A =
18	6	-9	-14
-6	3	-11	19
-29	-16	-9	43
-4	-6	11	11
-6	-8	16	-5
12	-6	-13	3
A[0][0] => 18
A[:, 0] => [18, -6, -29, -4, -6, 12]
A[3][1] => -6
A[0][3] => -14
A[:, 2] => [-9, -11, -9, 11, 16, -13]
A[5][0] => 12
A[2][2] => -9
A[4][3] => -5
A[5][3] => 3
A[:, 1] => [6, 3, -16, -6, -8, -6]

X =
[[  1   0   1  -1   1   5   0  -2  -1   0  -1  -1   1   0   0  -2]
 [-13  32  19 -53  11   0  -5   2  55 -26 -46 -52 -13  50  41 -47]]
X[0,-16]	1
X[-1,6]	-5
X[:, -10]	[0, -5]
X[-2,7]	-2
X[0,14]	0
X[0,-1]	-2
X[-2,-3]	0
X[1]	[-13, 32, 19, -53, 11, 0, -5, 2, 55, -26, -46, -52, -13, 50, 41, -47]
X[-2]	[1, 0, 1, -1, 1, 5, 0, -2, -1, 0, -1, -1, 1, 0, 0, -2]
X[-2,-15]	0
X[:, -11]	[5, 0]
X[1,-14]	19
X[-1,9]	-26

B =
[[-19  -4   0   0  -4   5   0   0   0]
 [ 16  15   7   0  -4  17  -2 -21   3]
 [  3  -8   0  34  -2 -13   0   0   2]
 [  0  15 -31   0  -6  -5 -21   0  42]
 [  3   0  21   2   0 -16   0   0 -10]
 [  7   4   6   4  11  19  19  15  -8]
 [ -6  -3  -5  -1 -13   3 -14  -9  18]
 [ -2   6   5   0 -12  -5  28 -20   9]
 [-10  -2   2   0  23 -13   9   0  17]
 [  8   0   0   4  -3   0  -1   0   4]
 [ -6   6   3  29  -5  -7   6   4 -15]
 [  4  -3  -3   0   0  14   7   0 -24]
 [  0   8   0  10 -16 -21 -12 -26 -18]
 [  2   3   0   5   0 -18   0   0 -28]
 [  0  26   0   0   6  16  18   2 -19]]
B[0,0] -> -19
B[9,4] -> -3
B[6,8] -> 18
B[6,7] -> -9
B[4,4] -> 0
B[10,4] -> -5
B[5,4] -> 11
B[11,2] -> -3
B[:, 5] -> [5, 17, -13, -5, -16, 19, 3, -5, -13, 0, -7, 14, -21, -18, 16]
B[10,6] -> 6
B[14,1] -> 26
B[11,5] -> 14
B[2,0] -> 3
B[2,5] -> -13
B[8,0] -> -10
B[1] -> [16, 15, 7, 0, -4, 17, -2, -21, 3]
B[2,7] -> 0
B[4,6] -> 0
B[9] -> [8, 0, 0, 4, -3, 0, -1, 0, 4]
B[13] -> [2, 3, 0, 5, 0, -18, 0, 0, -28]
B[3,7] -> 0
B[0,2] -> 0
B[9,2] -> 0
B[11,6] -> 7
B[9,1] -> 0
B[14,0] -> 0
B[2,4] -> -2
B[1,6] -> -2
B[12] -> [0, 8, 0, 10, -16, -21, -12, -26, -18]
B[10,7] -> 4
B[7,7] -> -20
B[4,5] -> -16
B[7] -> [-2, 6, 5, 0, -12, -5, 28, -20, 9]
B[2,2] -> 0
B[:, 3] -> [0, 0, 34, 0, 2, 4, -1, 0, 0, 4, 29, 0, 10, 5, 0]

data =
[[5 6 3 3 3 2 2 2 7 4]
 [5 4 5 7 3 7 6 6 5 3]
 [4 5 3 3 4 2 3 3 6 5]
 [5 4 4 7 2 7 6 6 6 4]
 [3 3 6 2 6 5 3 3 3 4]
 [4 4 4 6 3 7 6 6 5 4]
 [5 6 3 5 6 5 6 5 2 1]
 [5 6 3 4 4 2 3 3 6 4]
 [4 6 4 4 5 5 6 6 2 3]
 [4 6 3 3 4 3 5 6 4 3]
 [2 2 5 5 0 7 7 7 7 7]
 [3 4 6 2 6 3 3 3 3 5]
 [3 5 4 1 3 2 4 5 5 6]
 [1 2 8 2 5 5 6 6 1 6]
 [7 7 2 6 6 7 6 5 4 1]]
Indices start at 0.
(0, 0)	5
(11, 0)	3
(4, 7)	3
(1, 6)	6
(12, 1)	5
(5, 3)	6
(2, 2)	3
(12, 7)	5
(7, 2)	3
(10, 8)	7
(11, 7)	3
(4, 4)	6
(12, 2)	4
(9, 6)	5
(7, 6)	3
(7, 3)	4
(9, 3)	3
(10, 4)	0
(3, 9)	4
(4, 8)	3
(10, 2)	5
(9, 2)	3
(6, 7)	5
(10, 3)	5
(9, 9)	3
(11, 4)	6
(10, 6)	7
(0, 7)	2
(13, 5)	5
(14, 3)	6
(2, 5)	2
(5, 0)	4
(14, 4)	6
(11, 6)	3
(14, 0)	7
(3, 2)	4

arr = [7245, 9504, 5103, 2957]
arr[0] = 7245
